Below are the code and all the weights of a small trained network. Each question names an input and a class and asks about switching units off, where a switched-off unit gives its printed mean instead of its output.

import numpy as np


def w(rows, s, z=0):
    codes = np.array(rows[::2]) - 128.0
    scale = np.full(codes.shape[1], s)
    scale[-1] = z or s
    return codes * scale


def f(y):
    return np.maximum(y, 0)


def log_softmax(a):
    a = a - a.max(-1, keepdims=True)
    return a - np.log(np.exp(a).sum(-1, keepdims=True))


def net(x, mask):
    res = np.array(x, float).reshape(1, 5) / 4 @ E
    y = f(res @ A[0][:, :-1].T + A[0][:, -1])
    res = res + np.where(mask, y, B[0][:, -1]) @ B[0][:, :-1]
    return log_softmax(res[-1] @ U[:, :-1].T + U[:, -1])


A, B = {}, {}
E = w([
[69,89,254],'x0',
[19,46,38],'x1',
[200,71,178],'x2',
[153,3,155],'x3',
[58,149,96],'x4',
],0.0074)
A[0] = w([
[124,90,105,216],'neuron 1',
[189,231,95,184],'neuron 2',
[100,88,254,66],'neuron 3',
[111,90,227,35],'neuron 4',
[135,73,76,188],'neuron 5',
[106,207,149,173],'neuron 6',
[118,96,146,136],'neuron 7',
[109,181,132,137],'neuron 8',
[192,231,139,74],'neuron 9',
[111,106,184,101],'neuron 10',
[82,247,164,115],'neuron 11',
[51,105,165,242],'neuron 12',
[137,88,78,152],'neuron 13',
[153,88,74,185],'neuron 14',
[78,198,178,66],'neuron 15',
[147,110,119,3],'neuron 16',
[187,225,139,97],'neuron 17',
[119,126,122,59],'neuron 18',
[193,134,116,192],'neuron 19',
[101,100,115,129],'neuron 20',
[49,214,203,41],'neuron 21',
[80,110,161,193],'neuron 22',
],0.013,0.0034)
B[0] = w([
[155,176,110,180],'neuron 1',
[203,84,80,254],'neuron 2',
[193,152,252,224],'neuron 3',
[179,157,221,198],'neuron 4',
[107,179,77,197],'neuron 5',
[51,80,74,206],'neuron 6',
[169,154,130,158],'neuron 7',
[89,92,90,178],'neuron 8',
[198,88,64,233],'neuron 9',
[146,133,181,172],'neuron 10',
[11,50,66,231],'neuron 11',
[72,180,133,210],'neuron 12',
[118,178,94,181],'neuron 13',
[142,184,105,189],'neuron 14',
[67,83,159,186],'neuron 15',
[125,133,92,132],'neuron 16',
[202,89,74,229],'neuron 17',
[137,137,137,130],'neuron 18',
[185,130,81,191],'neuron 19',
[119,174,129,163],'neuron 20',
[32,97,168,204],'neuron 21',
[95,172,132,182],'neuron 22',
],0.027,0.0096)
U = w([
[27,76,198,42],'0',
[112,166,131,250],'1',
[161,51,139,97],'2',
[109,162,254,184],'3',
[88,191,158,76],'4',
],0.0087,0.0018)

Each question gives the input, the list of numbers given to net, and the class t.
The units are the neurons (one row each of A and B). Each row of codes is followed by its name. A weight is (code - 128) times the scale printed after its matrix; where a second scale follows, it is the last column's (A, B and U).
mask holds one flag per neuron, in row order. A switched-off neuron (its flag False) gives its mean, the last column of its row in B, instead of its output. The means were averaged over made-up inputs and are rounded, as every weight is.
A unit's drop is (log p(t) with every unit on - log p(t) with that unit switched off) / (log p(t) with every unit on - log p(t) with every unit switched off).
The circuit of an input: a set's keep is (log p(t) with only the set's units on - log p(t) with every unit switched off) / (log p(t) with every unit on - log p(t) with every unit switched off). Starting from the 12 units with the biggest drops (on a tie, the unit counted first), units are removed one at a time, each time the one whose removal leaves the highest keep (on an exact tie, the one counted first), for as long as the keep stays at least 0.8.
units of the circuit, in order: the units of the circuit, biggest drop first
k most important neurons: the k neurons with the biggest drops, biggest first
drop of u: that unit's drop, to one decimal
input [6,7,-7,0,-1], class 4: units of the circuit, in order -> neuron 11; neuron 12
input [4,3,-8,4,-3], class 4: units of the circuit, in order -> neuron 12
input [-8,3,-4,-4,6], class 2: 3 most important neurons -> neuron 2; neuron 12; neuron 22
input [0,5,5,4,4], class 1: 2 most important neurons -> neuron 21; neuron 3
input [8,-4,-1,-2,1], class 0: 2 most important neurons -> neuron 11; neuron 21
input [-7,3,-5,-4,6], class 2: 3 most important neurons -> neuron 2; neuron 12; neuron 22
input [-4,4,6,-5,-4], class 1: 2 most important neurons -> neuron 9; neuron 17
input [4,-6,-1,2,-6], class 3: 2 most important neurons -> neuron 3; neuron 4
input [-4,0,6,-1,7], class 1: 2 most important neurons -> neuron 9; neuron 17
input [-2,7,3,-1,-4], class 1: 2 most important neurons -> neuron 3; neuron 21
input [-5,5,-5,1,-4], class 4: drop of neuron 17 -> 0.2
input [1,-3,-4,-7,3], class 0: drop of neuron 11 -> 0.5
input [-3,6,-2,-2,-7], class 4: drop of neuron 17 -> 0.2
input [2,8,1,4,-6], class 4: most important neuron -> neuron 5
